B:
1: [ -56   77 -144   86    7 -132    3 -153  211   71 -111  -63   89  117
 -136   52  -61  -97   83   26   85  -40  -39   61   23   28 -116  -87
  132 -141 -117  110  123   40  130  -38   -5   72  -93]
2: [ -60  -49 -336  262   29 -150  204 -210 -165 -110   -1 -260   26  451
  104  -71  -65  226  121   53 -146 -104 -128   29 -211  311 -421   18
   10  -70   80 -117   65   12  144  120 -260  286  200]
3: [ 271  -57 -106  -46  -35 -131   37 -192  -20   18 -209  -36 -215   15
  -63  -35  121 -398  -37 -137  264  296  234  300   73   30  232  107
  229    5  114  216 -135  203 -252   -7  224  -84  250]
4: [ 127  -45  343 -156  -57  154   81  105  103  145 -134  253   85 -385
  -48  117   22 -146  -57  -21  199   80  226  101   34 -194  275    0
  182   32  -65   28   75  -71  -44   37  215 -254   -8]
5: [ 225  -30 -272  142  -60 -220   44 -234 -379 -246  -84 -143 -232  386
   47  -79  177  -10 -130  -48  -53  194  -47   73 -170  210  -91  218
  103   -4  249  -54 -204  -12 -284  231 -120  261  436]
6: [-128   82  -67  103   81 -119   73 -190  164  216 -145   24   96   -9
 -175  138 -196 -167  169   92   16 -114   24   98   92   57 -192 -173
  123  -85  -98  106  126   80  155 -146 -139  155 -204]
7: [  -5   37  183   84   74 -158  -10  -82  -98  117 -169  213   12 -175
  -53  157 -163 -103   66  159 -104  -28   57  -45   27    4  -22  -93
   99   -9  -17  -84 -138  -51  -36 -104 -204  180 -128]
8: [ 145  114  -16  170 -245  349  115  -64  208  -18   30  291  368 -181
   -6   17  -50  175   45 -160  349 -115  -36 -126  -81  -16  111  -64
  209 -201 -222  -30  208  -50  299  167  141 -244 -105]
9: [  42  -84  403  111  139   41  260 -132 -214  373 -312  464   76 -583
   72  209 -388 -268  289  209  -61  -89  343  132  178  122   32 -233
  134  116   33  -97 -182  161   33 -293 -201   70 -228]
10: [ 114  168 -221  392  -12   16  192 -489 -205  189 -164  317   51 -115
  -97  108 -343 -214  302  -21  100 -114   80   64  121  330 -157 -183
  197  -80   40   47 -126  286   98 -180 -352  302 -162]
11: [ -16  -35 -301  249   51 -187  152 -232  -74  -35  -41 -202    5  333
   75  -64 -131   65  176   29  -48  -49  -33   63 -122  268 -271  -26
   59  -84   17  -29   -1  111  135  -16 -192  207   95]
12: [ -37 -108  307  -67   42   -8   67  243    5  -11   43   32  121  -92
  111   55  -43  248  -32  102  -90  -49   67 -121 -217 -141   45   36
   16   24 -102 -206   73 -250   83   79  -23  -97   16]
13: [  48  250 -409   36  -61 -188  -79 -399  -78    3 -162  -94 -217  376
 -445  134  223 -324 -194  -90   47  100 -154  191   80   79 -236  105
  187  -63  193  253  105    5 -291  201 -151  425  196]
14: [  99  -78  166   54   -4    8  136  -20 -151   24 -123  146   32 -130
   92   45  -50   12   20   57   -9   27  116   27  -74   42   38   11
  104   22   35 -117  -60  -49  -28   52  -29   -2   88]
15: [ 310  241 -305  169 -245  518  330 -447  -86  223   34  355   30 -192
 -275   92  -84 -272   99 -416  542  -17  222  255   86  151  106   16
  314    2   88  269  234  290   10  114  -34  -39   86]
16: [-118  -54  208  196   17   28  134   72   90   49  -60  165  360 -154
  175   54 -257  287  190  195  -89 -230  -51 -185 -109   51 -142 -187
   42 -125 -221 -251   74 -138  379  -31 -114  -27 -235]
17: [ 102  -18   55  -43  -35  -65   29   22 -189 -105  -10  -11  -98  110
  -24   51  141   68 -167  -10  -47   99   11    0 -170  -42   18  166
   83   46  103  -88   -8 -183 -186  215  -63   90  256]
18: [  35  -80  127   66   37 -104   82   42 -220  -65  -11   20   -4   39
  116   36  -49  171   -7   91 -152   -5   35  -81 -197   40  -57   56
   25   31   42 -205  -81 -148  -30   79 -172  109  126]
19: [  -9  106 -153  118   13  -43  116 -340  136  257 -264  113   43  -70
 -231  128 -131 -373  160    5  162  -39   78  241  208  118 -119 -173
  214  -89  -12  219   92  226   69 -127  -22  134 -142]
20: [ -45   40  247 -185    2 -167 -152  103  114   22 -196   71    3  -66
 -206  176  179 -125 -224  138  -72   73  -50    4   17 -237   41   34
  112  -38  -30    7   61 -272 -175  125   82   54    1]
21: [-169 -272   19   95   79  -47  287  126  197  -11  -24 -293  275  169
  313 -116 -143  327  222  156  -85 -156   21   56 -203  135 -258  -92
  -19  -91 -155 -171  230  -27  426   13   82 -161   45]
22: [  98  -61   91   91   57 -110  113  -66 -191   38  -76   83  -49  -59
   93   34 -132  -24   85   57  -46   40  148   27  -85   80   35   15
   84   38   45 -101 -144   19  -54  -51 -146   81   67]
23: [  78  248 -144  122 -156  139   19 -271   44   87 -114  263  106  -56
 -303  164   26 -140  -56  -92  186  -66  -84   14   78   21  -72  -46
  223 -119  -27  114  153  -14    7  144  -83  147  -68]
24: [ 241  104   15   28 -159   78   -6  -92 -148  -89  -52  216  -25  -63
  -97   68  137  -36 -171 -116  157  112   10  -34  -74  -43  158  125
  187  -33   56   -8  -45 -107 -184  220    9   19  169]
25: [  67 -114  188   87  -29   -1  115   77  -71  -64  -78  110  152  -87
  191   -8  -54  187   29   90  -32  -20   34  -87 -144   29   17   -5
   78  -42  -57 -204  -41 -128   97   85   13  -76   48]
26: [  21  258 -169   26  -94   45  -12 -271   49  130 -125  147   -9   38
 -412  205   87 -244 -108  -80  133  -23  -74  107  112  -27 -117  -11
  211  -67   41  190  194  -26 -106  137  -96  225  -14]
27: [  -9 -342  178  -14  156 -214  216   83   93   77 -224 -181   45  -51
  298  -95 -134  -77  217  169  -24   94  269  233  -36   87   27  -69
   56   12  -39  -54  -83  136  126 -177  201 -206   73]
28: [ 194  -64 -139  408 -137  256  366 -204 -148  -47   30  188  286  -58
  317 -115 -279  285  302  -90  184 -143   82  -60 -177  343  -54  -81
  123 -113  -71 -193  -14  156  368   32  -91 -104   29]
29: [-305  -49  194   -1  129  -30  160   82  252  252 -111  -14  279  -85
  -46  170 -204  104  173  231 -146 -260  -13   29    0  -40 -303 -213
   20  -45 -178  -74  309 -125  333  -68 -100   50 -246]
30: [ -96  -19  374   22   88 -275 -150  126   27    4 -217  182  138 -172
   19  158  -75   69  -30  316 -244  -49  -83 -200  -21 -121  -31 -114
   44  -88 -133 -207 -143 -270   19  -44 -103  116 -199]
31: [ -34 -260  214  157  180 -426   38   -1  -18    3 -335  -41   65  -53
  314  -39 -221  -45  232  342 -218   42  101   20    5  163  -50 -164
   40  -85  -68 -182 -328   70  114 -258   -3   31  -84]
32: [  -8 -297  109  219  106 -353   89   78 -188 -225 -151 -170   90  199
  440 -138  -94  326  119  293 -317    6  -53 -132 -246  218 -166  -14
  -45  -87  -13 -361 -274 -119  132    4  -87   73  138]
33: [ -78   78 -147   76  109 -542 -186 -177 -337 -165 -181 -187 -269  465
 -172  118  173  -36 -206  228 -420   79 -251  -51 -100   91 -357  122
    3  -17  223 -100 -196 -227 -353  158 -378  611  223]
34: [ 125 -126 -292  254  -82  -13  235 -229   58  -90 -129 -149  140  223
  201 -170  -47   49  180  -46  177   21   18  153  -73  298 -125  -32
  143 -165  -26   12   29  201  227   52  128  -88  165]
35: [ 212   25  -51  -88 -143  -63  -75  -37  -16 -160  -90  -33 -113  142
 -115   -2  304 -103 -268 -119  158  231   -7   83  -82 -100  160  203
  176  -46   76   70  -10 -122 -260  266  194  -37  304]
36: [ -63 -198   12  173   42  190  418   69   92   97  159  -93  284  -20
  315  -97 -345  345  356  -18   81 -204  194   23 -253  158 -117  -99
   15  -14 -167 -169  226   83  484  -71  -55 -215  -30]
37: [ -61   19   50  -63   34 -459 -278  -56  133  -98 -381  -87  -43  179
 -170  103  246 -207 -210  249 -165  141 -206   23   94  -95  -98   -9
  121 -171  -13   39 -119 -191 -196   88  109  201   21]
38: [  27  128  -28  -56  -16 -203 -144  -56 -167  -87  -49  -20 -170  214
 -245  138  194  -43 -257   26 -124   89 -129  -46 -105  -97  -81  159
   82    7  115   -9   -8 -249 -304  218 -180  305  174]
39: [ -62  107  215  -98   -6  230  143   84  -42  186   99  191   78 -184
 -202  228  -49   84  -70  -37    7 -135   78  -15 -109 -172  -43   31
   76  105  -13  -53  293 -228   -1  151 -186   58  -27]
40: [ 200 -147  139  118   42   15  268 -186 -173  189 -260  231  -20 -318
  152   15 -218 -267  227   26  131   86  350  236   97  187  141  -91
  179   57   73   -1 -200  263  -18 -184   19  -69   31]
41: [-164   17  140  -90   23  -42    3   39  410  196 -208   13  217 -109
 -172  144  -16 -127   31  127   75  -86   -8  101  105 -150  -78 -159
  141 -126 -197  106  274  -79  188  -23  171  -94 -209]
42: [ -16  -21  -59 -111   -9   49  127  -54  351  181  -93 -107   61  -13
 -153   40   12 -223   65  -93  278   27  166  277   62  -83   43  -44
  182  -51  -97  237  293  107  112  -21  242 -190   -2]
43: [ 131 -148   75  204   42  -73  200  -86 -211    0  -87   97   42  -81
  260  -51 -227   60  204   53  -10   21  184    9 -109  201   38  -31
   86    2   17 -164 -216  105   78 -104 -107    2   56]
44: [ 104 -176 -290  153  -58  270  491 -139   -3   40  122 -218  107  188
  213 -168 -130  149  248 -226  269  -44  218  270 -206  267 -115   47
  104   19   21   32  276  239  294   84   75 -202  274]
45: [ 192  -15 -387   83 -141  -73   53 -275  334  -52 -198 -182   30  216
  -63 -143  126 -287   62 -188  425  196   65  287   78  113   99   -1
  271 -216  -70  305   77  276   76   32  399 -199  146]
46: [ 204   24 -611  302 -164 -198   52 -389 -140 -337  -95 -289  -76  625
   52 -201  202   47  -41 -134  105  142 -202   88 -149  358 -222  141
  151 -205  131   50  -82  116  -46  263    6  202  405]
47: [ 117 -161 -126   65   82 -316   88 -105 -254 -120  -64 -249 -238  301
  140  -95   27  -37   26   18  -93  185  123  137 -169  161  -42  149
   54   51  161  -50 -201   63 -182   12  -90  151  325]
48: [  73  -14  240  -82  -48   63   42  134  -63   -6  -12  138   52 -118
  -16   97   74   98 -137   12   13   24   54  -61 -138 -147  104   89
   88   31  -15 -113   66 -233  -74  170   10  -60   96]
49: [ -43  120 -106   67  -80   19   19 -111  118   14  -67   26  136  121
 -177   96   49   42  -50    1   45  -87 -132  -14  -39   -2 -169  -26
  122 -126  -67   25  209 -121   92  157  -46  113  -21]
50: [ 247   17  -69  -93 -128  -66  -77  -24   69 -128  -32  -52 -115   94
  -80  -42  220 -145 -175 -180  264  265   89   82  -87 -121  282  186
  201  -62    3  131  -18  -30 -204  150  240 -153  242]
51: [ 137   43  111  -52  -52  -25  -34    4  -30   -8  -29  124  -38  -78
  -92   77   53  -61 -108  -51   99  100   80  -12  -80 -117  174   92
  146   -6  -11    2  -21 -110 -135   89   17  -24   74]
52: [ -32  122   57  162   -9 -201 -110 -120  -58  -37 -206  186  103    8
  -99  143  -31   22  -45  193 -164  -79 -196 -171    1   36 -168  -94
   93 -144  -50 -127  -96 -175   -5   58 -205  283 -129]
53: [ 182   43   70 -153  -32  -69  -25 -140   30  143 -244  130 -175 -154
 -257  136  135 -468 -118  -76  210  227  203  262  152 -119  224   60
  236   37   87  231  -27   73 -302    5  168  -25  106]
54: [ -31  -71  511 -192  -15  179   74  352  117   94   34  209  210 -351
   22  155   -9  194  -92   83    5  -71  113 -107 -149 -307  167   11
   63   47 -157 -174  205 -332   84  120   95 -246  -73]
55: [  61 -216  239  -24   87  -75  165  119  -30   52  -48  -18   16 -136
  215  -26 -143   41  124   68    5   65  252   67 -137   -8  136   11
   58   61  -47 -117  -70    4   57  -96   55 -163   66]
56: [  61  -74 -152    4  -46   -8  135 -122  334   89 -158 -139   99   51
  -20  -61   12 -203  118  -84  306   84  138  267   61   37   57  -54
  200 -128 -110  209  168  194  159  -26  323 -232   41]
57: [ 154   86 -244  111 -115  261  281 -208 -199   37  134   34  -31  128
  -96   23  -10   55   14 -251  190  -29   96  122 -155  134  -81  130
  141   57  123   36  207   50  -13  207 -159   81  248]
58: [ 127   89  326   37   -6  129   81 -149   51  352 -253  544  109 -622
 -142  228 -266 -379  165   26  217  -16  287   76  230  -69  251 -203
  245   -1  -90   79  -86  141   16 -234   -9  -73 -314]
59: [ -62  -24 -137  138    2  -24  167 -142   72   57 -102  -74  136  127
   -3   22  -80   37  117   54    7 -102  -30   83  -36  146 -236  -74
   87  -89  -37   -5  156   28  188   44  -52   81   11]
60: [ 108  -44 -176   48  -40  207  329 -197  169  220  -26  -33   59  -45
  -28  -30 -140 -201  225 -208  372    8  283  331   31  111   47  -45
  202   -5  -40  216  240  292  176  -67  144 -201   64]
61: [ -35 -128 -150  342  -11   19  302 -114  -66  -72  -10  -74  259  182
  302 -108 -224  353  265   82  -66 -186  -55  -59 -200  323 -295 -101
   28 -127  -81 -227   55   41  391   41 -150   42   34]
62: [   8 -126  201  -41   -9  -28   47  216   57 -102   37  -43  139   11
  152  -14   29  270  -56   56  -35    5   17 -111 -231 -107   54   66
   39  -34 -110 -181   76 -235   92  136   77 -153   90]
63: [-139   63   74  -74   88   41  162 -103  150  351 -128   70   44 -156
 -260  220 -129 -247   99   52   54 -112  142  221  126  -54 -136 -128
  126   43  -34  147  270   40   65  -85  -75   87 -142]
64: [ 300 -241 -105   79  -14 -128  207 -186 -108  -38 -216 -106 -144   43
  233 -176   -3 -252  132  -87  227  280  307  323  -14  210  195   75
  190    4  116   86 -222  310 -102  -67  241 -182  316]
65: [ -66  -87  -64  -46  113 -245   95    8 -282  -71   18 -294 -213  386
  -18   41  109  106 -119   86 -278   45  -19   90 -235   55 -270  181
  -32  122  201 -105   49 -179 -203  184 -253  308  345]
66: [  57   41 -256  145  -92    9  109 -143  -46 -114   43 -107   47  286
  -24  -28   56  145  -24  -86   61  -21  -97    2 -173  124 -163   79
  100  -92   21  -24  134  -43   61  208  -75  100  180]
67: [ 143  -39   88  -30  -54   -6   41   66  -31  -65   28   24  -11   -5
   40   -9   51   67  -75  -64   96   97   99  -12 -164  -80  154  116
  112    4  -15  -58    1 -107  -62  115   60 -100  157]
68: [-229  -17  386 -229  156 -177  -64  292  -50   80   29  -44  -26   -5
 -145  243   45  164 -189  219 -339  -82  -34 -108 -179 -288 -142   71
  -54  114   -5 -176  159 -445 -125  126 -231  201   -5]
69: [ 132   77  108 -189 -130   -9 -147  135   29 -142   33   26  -67   62
 -178   85  306   23 -342 -101  101  170  -38  -59 -162 -275  196  223
  137  -11    2    9   92 -312 -248  310  130  -61  213]
70: [ -69 -123  -80  106   78  -82  236 -154  203  185 -201 -102  128    8
   56  -11 -190 -152  264   81   96  -51  143  252   66  161 -140 -166
  125  -78  -80   87  111  212  248 -154   82  -60  -70]
71: [-278   66  176   36   64   40  100  103  145  158   19   62  272  -44
 -102  199 -151  250   50  178 -174 -299 -112 -137 -108  -92 -297 -139
   -2  -48 -171 -148  321 -266  277   59 -233  134 -226]
72: [  16 -145  173   32   35  -53  122  145  -84  -66   34  -39   75   22
  195  -13  -53  249   22   82  -92  -15   66  -79 -241   -4   -9   52
   19   16  -34 -211    3 -157   72   81  -56  -43  110]

[-124  -92 -288   35  -89  -81 -219   53   83 -203  -23 -136  -25  242
 -201  169   -4 -110  -80  204   76 -147  141   16  179   44 -180  187
  -15  -32  261  158]  67
[-260   48 -114   47 -107  -32  -28 -240 -142   47 -154 -139  128  246
   89  168   63   96  188  498  -24  272 -122  -70  178 -209  -83  315
  -52 -105  154   31]  42
[ -21   57  103  -43  116   19 -117    4 -212  239  -24   21  179 -152
  100   37 -199  257    9   -8   42  489 -139   61   35 -120  124  184
    7   69 -248 -243]  26
[-244  -46 -356   19   -1  -30 -308   40  -17  -79   22  -59   33  214
  -93  161 -279   90  -43  156  -32   47  -86  -91  213   25 -243  210
  -78   53  169  -32]  51
[-389 -155 -667  -33 -197  130  -93 -118 -142   57  162   47 -235  281
   25   98 -274  125  164  180 -187  -63 -108 -429  340  -41 -395 -151
 -306 -105   92  121]  27
[-431 -277 -568 -149  124  128 -137  112 -234   95  216  -49 -154   21
 -178   93 -516  139 -104 -145 -121  -94 -190 -260  378   66 -457  -23
 -100   15  104 -150]  43
[  50 -150  269  -24   28 -178  120  -95  -57   -4 -146 -181   74 -164
 -232  135  422 -293 -174  -24  283  -56  259  385  -49   -7  227   86
  105  -62   12  242]  60
[-128 -336    6  -45  223 -187 -132  118  -11   40   97 -161 -353  -35
  -91    1   31  -92  -57   40   88   31  286  166  -94  -17  314  -28
  218  -93  183  -44]  16
[ 388  129 -118   35 -180  148 -442  291  133  -91  185    9 -174  189
  132  -69 -221  318   96  190  -60  306  350 -199  -77  -60  436   19
    4  -27  -36  -58]  37
[-133  130 -345   20 -188  145 -362  -12  -22 -254    7 -245  168  376
 -125  259 -292  177  -62  306 -148  -30  -50 -232  247    8 -105  327
 -114   78  347  125]  50
[ 239  -43  290   -8   16  -83  -77   68    4   29  -27 -115  -47 -109
  -28    6  218  -22  -48   59  171  209  336  236 -173  -66  512   64
  147  -51  -55   48]  49
[ 171  -55  102  -51  -71   57   14   66  -82  -39  -15 -195   12  -55
 -145   64  169  -42  -77   74  137   31  268  100   57  -53  215  113
   89 -105   33  104]  66
[-255 -214  -77   63   60 -241  114 -116  -75  263  -96   95 -223   81
  212  -50  238  -51  331  419  139  379   44   78   76 -269  -88   67
   54 -260  -67 -127]  29
[ 413 -169  227  -45  165 -103 -307  400  136   18  192    2 -283 -253
  -95 -120  -15    3 -208 -300  203  148  526  284 -298   81  651 -151
  229   42 -171  -70]  52
[-430 -154 -440  -46 -204  161  149 -308 -286  153   54 -116 -228  279
  139   96  -26  143  323  450 -195   83 -102 -416  310 -232 -195  -49
 -200 -257  177  112]  21
[-184 -268 -143 -181   85  174  113   11 -315  159  166 -206 -217 -112
  -98   29 -133  100  -27  -43  -61   12   69 -149  175  -78   87  -81
   51 -135   84  -52]  61
[ 111  -25  162  -25   11   -8  -92   11  -90  103   21  -92  -53  -61
   58   10   46  117   23   91   56  292  177   75 -104 -109  425   45
   71  -42  -67  -18]  1
[-356 -176 -469   50 -111 -131 -172 -137   16   10   40   72 -211  253
   -6  117  -69  -61   94  179  -34  -57   -5 -122  146    8 -249 -110
 -218  -49  103  193]  12
[-136  -31 -447  -11 -173   73 -175  -11  -54   12   82  105  -16  138
  -64  106 -211   72    3    7  -32  -15  -58 -199  255   37 -329  -52
 -268   14  -78  124]  17
[-408 -282 -483 -139  215   42 -183  162 -193  113  183    7  -93  -70
 -227   87 -520   88 -176 -266  -33  -66 -207 -110  339  108 -480   15
  -60   83   20 -203]  40
[-312 -207 -398  -43  211  -61 -235  186 -102  180  127  109 -137   15
    5   -8 -443  175   36  -15   -1  240 -172  -92  246  -26 -363   90
    5    6  -63 -340]  7
[ -50 -141 -187   62  -52 -212 -243   59  156 -131   -4   14 -115  122
 -168  117   95 -193 -104   33  153 -118  241  154   12   91  -26  -11
  -51   11   81  221]  48
[ 134    0  -77   76   -2 -158 -320  229  177 -184  -75  -28   95   92
 -181   96    8  -97 -129  102  226   57  207  214   92   58  -94  298
   85   17   43    4]  53
[ 164 -274  -79  -27   43 -181 -139  249  131  -30  107  102 -223 -186
 -277    3  120 -271 -245 -352  277 -191  398  269  -41  176   57 -229
   17    2 -168  181]  22
[-269   17 -118   52  -11  -50 -166 -176 -126  141  -38  -70  -66  241
  259   67 -119  255  275  477 -123  456 -117 -147   38 -233  147  181
  -27  -75  107 -123]  41
[ 232 -152  224  -55   -7  -50   61   48  -57   99   31  -64 -143 -194
  -61  -28  269  -88  -53  -59  191  101  371  202 -118  -46  422 -114
   94 -109 -144  112]  59
[ 130 -264  -46  -22   27 -155 -231  218  176 -188  100 -134 -276   -1
 -289   60  142 -244 -231 -111  174 -256  501  217  -91  139  280  -99
  127  -35  176  228]  25
[  -6 -273 -424  -57   25   59 -276  338   54  -36  294  -12 -442   92
  -99  -74 -278   76   -8  -19  -27  -60  299 -188  129   55  -14 -146
   47 -107  104  -89]  31
[ 150 -281 -387  -71 -138  121 -165  310   82 -140  289  -69 -467   92
 -203  -49  -65  -59  -69  -61   29 -290  493 -187  118   89   72 -259
   -3 -172  128  174]  32
[ 140 -125  -61 -145 -136  233  223  -15 -283  258  142   58 -125 -236
    1  -61   43   92   48 -176   47  108  139 -133  129  -87   97 -279
 -146 -148 -338   78]  2
[-487 -153 -303   68   72 -273   16 -216 -111  243 -144  204   42   70
   61  113    5  -78  158  187  126  238 -293   84  245 -105 -544  105
 -164  -44 -146  -58]  39
